Here is a tiny trained network, its code and every weight. The questions are about switching its units off for an input and a class, where a switched-off unit gives its printed mean instead of its output.

import numpy as np


def w(rows, s, z=0):
    codes = np.array(rows[::2]) - 128.0
    scale = np.full(codes.shape[1], s)
    scale[-1] = z or s
    return codes * scale


def f(y):
    return y / 2 * (1 + np.tanh(0.7978845608 * (y + 0.044715 * y**3)))


def log_softmax(a):
    a = a - a.max(-1, keepdims=True)
    return a - np.log(np.exp(a).sum(-1, keepdims=True))


def net(x, mask):
    res = np.array(x, float).reshape(1, 2) / 4 @ E
    y = f(res @ A[0][:, :-1].T + A[0][:, -1])
    res = res + np.where(mask, y, B[0][:, -1]) @ B[0][:, :-1]
    return log_softmax(res[-1] @ U[:, :-1].T + U[:, -1])


A, B = {}, {}
E = w([
[33,66,100,43,209,250,169,35],'x0',
[172,62,55,253,246,143,112,100],'x1',
],0.005)
A[0] = w([
[130,97,114,222,191,139,133,132,128],'neuron 1',
[112,123,137,1,9,100,101,133,123],'neuron 2',
[91,100,128,78,144,170,145,98,95],'neuron 3',
[161,143,128,200,69,31,128,162,108],'neuron 4',
[124,149,149,34,42,127,136,139,102],'neuron 5',
[81,107,124,30,220,225,157,92,119],'neuron 6',
[125,135,137,156,117,119,139,140,255],'neuron 7',
[153,135,137,226,43,24,132,157,129],'neuron 8',
[145,118,100,249,220,124,109,109,129],'neuron 9',
[161,146,148,196,77,49,116,161,106],'neuron 10',
[104,147,166,54,58,126,131,133,99],'neuron 11',
[142,106,129,252,213,153,105,115,106],'neuron 12',
],0.0086,0.008)
B[0] = w([
[99,180,123,130,116,111,156,130,193],'neuron 1',
[76,199,72,147,116,97,174,152,206],'neuron 2',
[114,144,127,157,153,158,135,130,164],'neuron 3',
[95,139,111,143,170,188,134,116,204],'neuron 4',
[113,167,131,165,140,117,173,149,176],'neuron 5',
[50,165,49,145,158,180,72,126,251],'neuron 6',
[69,162,32,35,69,34,5,111,254],'neuron 7',
[66,124,82,135,158,181,106,109,228],'neuron 8',
[90,187,102,126,112,101,173,157,227],'neuron 9',
[108,140,116,146,161,187,135,126,194],'neuron 10',
[117,165,140,152,142,126,174,141,166],'neuron 11',
[100,183,131,152,118,120,183,157,206],'neuron 12',
],0.021,0.0068)
U = w([
[96,126,102,146,184,255,76,103,134],'0',
[111,177,124,148,85,42,240,180,114],'1',
[150,96,113,24,52,47,40,92,252],'2',
[176,108,141,137,132,154,145,130,95],'3',
[174,91,155,131,126,131,134,127,99],'4',
[164,124,161,134,136,143,144,127,93],'5',
[151,114,149,135,123,147,146,124,87],'6',
[162,94,145,137,132,155,149,136,89],'7',
],0.0093,0.0031)

Each question gives the input, the list of numbers given to net, and the class t.
The units are the neurons (one row each of A and B). Each row of codes is followed by its name. A weight is (code - 128) times the scale printed after its matrix; where a second scale follows, it is the last column's (A, B and U).
mask holds one flag per neuron, in row order. A switched-off neuron (its flag False) gives its mean, the last column of its row in B, instead of its output. The means were averaged over made-up inputs and are rounded, as every weight is.
A unit's drop is (log p(t) with every unit on - log p(t) with that unit switched off) / (log p(t) with every unit on - log p(t) with every unit switched off).
The circuit of an input: a set's keep is (log p(t) with only the set's units on - log p(t) with every unit switched off) / (log p(t) with every unit on - log p(t) with every unit switched off). Starting from all 12 units, units are removed one at a time, each time the one whose removal leaves the highest keep (on an exact tie, the one counted first), for as long as the keep stays at least 0.8.
circuit, biggest first: the units of the circuit, biggest drop first
most important unit: the unit with the biggest drop
k most important neurons: the k neurons with the biggest drops, biggest first
drop when u is switched off: that unit's drop, to one decimal
input [-3,5], class 1: 3 most important neurons	[neuron 6; neuron 9; neuron 12]
input [-3,4], class 1: circuit, biggest first	[neuron 6]
input [-6,-6], class 0: 4 most important neurons	[neuron 8; neuron 4; neuron 10; neuron 9]
input [-4,-4], class 0: 3 most important neurons	[neuron 9; neuron 8; neuron 12]
input [-5,7], class 1: 3 most important neurons	[neuron 9; neuron 12; neuron 6]
input [-5,1], class 0: 2 most important neurons	[neuron 8; neuron 4]
input [-7,-6], class 0: 3 most important neurons	[neuron 8; neuron 4; neuron 10]
input [6,-8], class 1: 2 most important neurons	[neuron 2; neuron 5]
input [-4,5], class 1: 4 most important neurons	[neuron 6; neuron 9; neuron 12; neuron 1]
input [4,5], class 1: 2 most important neurons	[neuron 8; neuron 9]
input [-1,3], class 2: drop when neuron 2 is switched off	0.2
input [-8,5], class 0: drop when neuron 8 is switched off	0.1
input [1,-2], class 2: drop when neuron 1 is switched off	0.0
input [-3,1], class 2: most important unit	neuron 6
